Here is a tiny trained network, its code and every weight. The questions are about switching its units off for an input and a class, where a switched-off unit gives its printed mean instead of its output.

import numpy as np


def w(rows, s, z=0):
    codes = np.array(rows[::2]) - 128.0
    scale = np.full(codes.shape[1], s)
    scale[-1] = z or s
    return codes * scale


def norm(h):
    return h / np.sqrt((h * h).mean(-1, keepdims=True) + 1e-5)


def f(y):
    return y / 2 * (1 + np.tanh(0.7978845608 * (y + 0.044715 * y**3)))


def log_softmax(a):
    a = a - a.max(-1, keepdims=True)
    return a - np.log(np.exp(a).sum(-1, keepdims=True))


def net(x, mask):
    res = np.array(x, float).reshape(1, 6) / 4 @ E
    u = 0
    for l in range(2):
        y = f(norm(res) @ A[l][:, :-1].T + A[l][:, -1])
        res = res + np.where(mask[u : u + 7], y, B[l][:, -1]) @ B[l][:, :-1]
        u += 7
    return log_softmax(norm(res)[-1] @ U[:, :-1].T + U[:, -1])


A, B = {}, {}
E = w([
[137,231,62,34,75,149],'x0',
[252,145,236,167,159,113],'x1',
[109,159,82,123,147,173],'x2',
[49,210,109,211,207,171],'x3',
[137,186,119,50,119,15],'x4',
[121,80,45,171,88,155],'x5',
],0.0046)
A[0] = w([
[214,46,173,137,90,163,216],'0.n1',
[172,131,175,186,95,237,36],'0.n2',
[18,84,4,60,46,85,32],'0.n3',
[202,95,96,118,19,108,32],'0.n4',
[39,105,98,254,193,146,202],'0.n5',
[151,14,198,121,133,81,6],'0.n6',
[183,182,175,120,186,179,26],'0.n7',
],0.0059,0.002)
B[0] = w([
[123,64,104,94,119,72,201],'0.n1',
[92,101,82,65,199,146,162],'0.n2',
[49,169,114,2,128,98,249],'0.n3',
[113,81,33,188,187,137,158],'0.n4',
[123,92,175,180,249,193,255],'0.n5',
[166,123,236,132,123,95,165],'0.n6',
[66,140,60,136,131,158,146],'0.n7',
],0.0064,0.0045)
A[1] = w([
[150,136,250,153,140,89,3],'1.n1',
[68,243,157,119,103,65,150],'1.n2',
[137,127,153,136,64,150,34],'1.n3',
[159,44,125,99,124,197,56],'1.n4',
[128,254,168,128,170,88,107],'1.n5',
[29,62,98,147,63,38,122],'1.n6',
[67,73,109,101,42,166,102],'1.n7',
],0.007,0.0021)
B[1] = w([
[165,172,60,71,29,102,198],'1.n1',
[94,101,78,31,142,114,252],'1.n2',
[171,110,87,157,117,151,82],'1.n3',
[80,152,101,3,148,95,168],'1.n4',
[12,137,104,6,206,131,214],'1.n5',
[140,219,208,130,213,217,209],'1.n6',
[84,185,136,64,204,70,183],'1.n7',
],0.006,0.0027)
U = w([
[67,201,79,28,131,95,210],'0',
[254,88,202,135,51,37,175],'1',
[104,169,121,186,60,146,21],'2',
[190,134,28,163,57,133,49],'3',
[133,179,132,200,26,132,1],'4',
[86,99,164,235,223,189,202],'5',
],0.011,0.0065)

Each question gives the input, the list of numbers given to net, and the class t.
The units are the neurons (one row each of A and B). Each row of codes is followed by its name. A weight is (code - 128) times the scale printed after its matrix; where a second scale follows, it is the last column's (A, B and U).
mask holds one flag per neuron, layer by layer. A switched-off neuron (its flag False) gives its mean, the last column of its row in B, instead of its output. The means were averaged over made-up inputs and are rounded, as every weight is.
A unit's drop is (log p(t) with every unit on - log p(t) with that unit switched off) / (log p(t) with every unit on - log p(t) with every unit switched off).
The circuit of an input: a set's keep is (log p(t) with only the set's units on - log p(t) with every unit switched off) / (log p(t) with every unit on - log p(t) with every unit switched off). Starting from the 12 units with the biggest drops (on a tie, the unit counted first), units are removed one at a time, each time the one whose removal leaves the highest keep (on an exact tie, the one counted first), for as long as the keep stays at least 0.8.
units of the circuit, in order: the units of the circuit, biggest drop first
k most important neurons: the k neurons with the biggest drops, biggest first
top k neurons in layer l: the k neurons of layer l with the biggest drops, biggest first
drop of u: that unit's drop, to one decimal
input [3,1,0,-4,-1,-4], class 1: units of the circuit, in order	[0.n3 1.n5]
input [5,4,-3,0,-8,5], class 0: units of the circuit, in order	[1.n4]
input [3,4,-1,-1,-8,8], class 0: 2 most important neurons	[1.n4 0.n2]
input [7,3,-4,-8,3,2], class 1: top 3 neurons in layer 1	[1.n5 1.n2 1.n1]
input [-4,-7,7,5,3,3], class 5: top 2 neurons in layer 1	[1.n1 1.n4]
input [-5,5,-2,-5,-8,4], class 1: units of the circuit, in order	[0.n6 1.n1]
input [6,-1,-7,-8,0,-6], class 1: 2 most important neurons	[0.n3 1.n5]
input [0,5,-8,4,-3,-6], class 0: top 2 neurons in layer 0	[0.n7 0.n5]
input [-8,-3,4,-3,7,-3], class 1: top 4 neurons in layer 0	[0.n6 0.n3 0.n7 0.n2]
input [0,-3,-2,6,2,0], class 5: drop of 0.n5	1.1
input [8,3,-8,-5,0,-3], class 1: drop of 0.n3	0.4
input [-1,1,3,-5,3,-6], class 1: drop of 0.n3	0.5
